Below are the code and all the weights of a small trained network. Each question names an input and a class and asks about switching units off, where a switched-off unit gives its printed mean instead of its output.

import numpy as np


def w(rows, s, z=0):
    codes = np.array(rows[::2]) - 128.0
    scale = np.full(codes.shape[1], s)
    scale[-1] = z or s
    return codes * scale


def norm(h):
    return h / np.sqrt((h * h).mean(-1, keepdims=True) + 1e-5)


def f(y):
    return y / 2 * (1 + np.tanh(0.7978845608 * (y + 0.044715 * y**3)))


def log_softmax(a):
    a = a - a.max(-1, keepdims=True)
    return a - np.log(np.exp(a).sum(-1, keepdims=True))


def net(x, mask):
    res = np.array(x, float).reshape(1, 7) / 4 @ E
    u = 0
    for l in range(3):
        y = f(norm(res) @ A[l][:, :-1].T + A[l][:, -1])
        res = res + np.where(mask[u : u + 4], y, B[l][:, -1]) @ B[l][:, :-1]
        u += 4
    return log_softmax(norm(res)[-1] @ U[:, :-1].T + U[:, -1])


A, B = {}, {}
E = w([
[135,132,129,126,123,135,131,135],'x0',
[127,127,124,130,128,130,126,124],'x1',
[129,110,126,123,130,121,129,134],'x2',
[131,122,125,126,129,126,126,130],'x3',
[126,128,124,128,128,123,129,131],'x4',
[197,153,183,255,222,146,135,239],'x5',
[116,200,195,68,227,201,18,186],'x6',
],0.0082)
A[0] = w([
[108,115,120,9,148,108,88,108,32],'0.n0',
[113,126,113,43,66,137,128,84,41],'0.n1',
[113,158,125,53,108,157,101,86,96],'0.n2',
[107,150,134,2,156,154,58,128,1],'0.n3',
],0.026,0.0036)
B[0] = w([
[48,89,159,116,167,77,66,114,220],'0.n0',
[54,116,114,114,123,44,153,100,228],'0.n1',
[101,153,174,93,69,71,97,178,210],'0.n2',
[247,156,94,176,138,251,180,126,249],'0.n3',
],0.019,0.02)
A[1] = w([
[157,164,92,157,215,124,185,176,195],'1.n0',
[62,179,86,112,98,125,167,144,136],'1.n1',
[97,157,186,122,173,102,91,170,24],'1.n2',
[123,111,50,80,22,77,254,26,10],'1.n3',
],0.021,0.0012)
B[1] = w([
[79,102,135,92,109,69,109,105,252],'1.n0',
[137,82,101,174,149,88,130,139,164],'1.n1',
[128,103,92,143,111,116,148,96,198],'1.n2',
[217,170,154,135,159,255,105,152,234],'1.n3',
],0.018,0.019)
A[2] = w([
[76,225,54,150,100,108,246,227,10],'2.n0',
[99,244,91,138,23,97,236,205,36],'2.n1',
[110,166,92,130,92,106,225,179,64],'2.n2',
[90,171,31,233,21,134,248,118,44],'2.n3',
],0.015,0.0013)
B[2] = w([
[31,153,200,101,40,249,68,104,60],'2.n0',
[102,121,145,95,156,98,86,140,83],'2.n1',
[161,29,121,153,103,157,39,79,51],'2.n2',
[107,21,91,182,95,85,160,162,254],'2.n3',
],0.012,0.0012)
U = w([
[23,105,121,100,114,21,114,108,254],'0',
[221,190,112,150,156,254,156,144,2],'1',
],0.0074,0.00081)

Each question gives the input, the list of numbers given to net, and the class t.
The units are the neurons (one row each of A and B). Each row of codes is followed by its name. A weight is (code - 128) times the scale printed after its matrix; where a second scale follows, it is the last column's (A, B and U).
mask holds one flag per neuron, layer by layer. A switched-off neuron (its flag False) gives its mean, the last column of its row in B, instead of its output. The means were averaged over made-up inputs and are rounded, as every weight is.
A unit's drop is (log p(t) with every unit on - log p(t) with that unit switched off) / (log p(t) with every unit on - log p(t) with every unit switched off).
The circuit of an input: a set's keep is (log p(t) with only the set's units on - log p(t) with every unit switched off) / (log p(t) with every unit on - log p(t) with every unit switched off). Starting from all 12 units, units are removed one at a time, each time the one whose removal leaves the highest keep (on an exact tie, the one counted first), for as long as the keep stays at least 0.8.
circuit, biggest first: the units of the circuit, biggest drop first
most important unit: the unit with the biggest drop
top k neurons: the k neurons with the biggest drops, biggest first
drop of u: that unit's drop, to one decimal
input [-4,-1,2,7,2,-2,-6], class 1: circuit, biggest first	(1.n3)
input [-6,1,6,1,3,6,-4], class 0: top 2 neurons	(0.n1 0.n3)
input [-4,5,-8,1,1,0,-1], class 1: top 2 neurons	(0.n0 0.n2)
input [2,4,3,-8,1,5,-1], class 0: top 2 neurons	(0.n1 0.n3)
input [-6,-4,0,-3,5,2,-4], class 1: top 3 neurons	(0.n0 0.n2 0.n3)
input [-6,8,1,8,-8,-6,-7], class 1: top 2 neurons	(1.n3 0.n0)
input [3,5,-8,7,7,8,-8], class 0: top 2 neurons	(0.n1 1.n3)
input [-8,-6,-1,-4,5,4,1], class 0: top 2 neurons	(0.n3 0.n1)
input [8,6,-2,-5,7,8,8], class 0: top 3 neurons	(0.n3 1.n3 1.n0)
input [-4,-8,-8,-2,0,8,-7], class 0: top 3 neurons	(0.n1 1.n3 0.n3)
input [0,-2,6,2,1,-1,-6], class 1: drop of 1.n3	0.8
input [-2,-5,-3,0,-7,-1,-8], class 1: drop of 1.n3	0.9
input [-6,2,6,8,8,4,3], class 0: drop of 0.n3	3.1
input [4,-4,-3,8,3,-1,-7], class 1: most important unit	1.n3
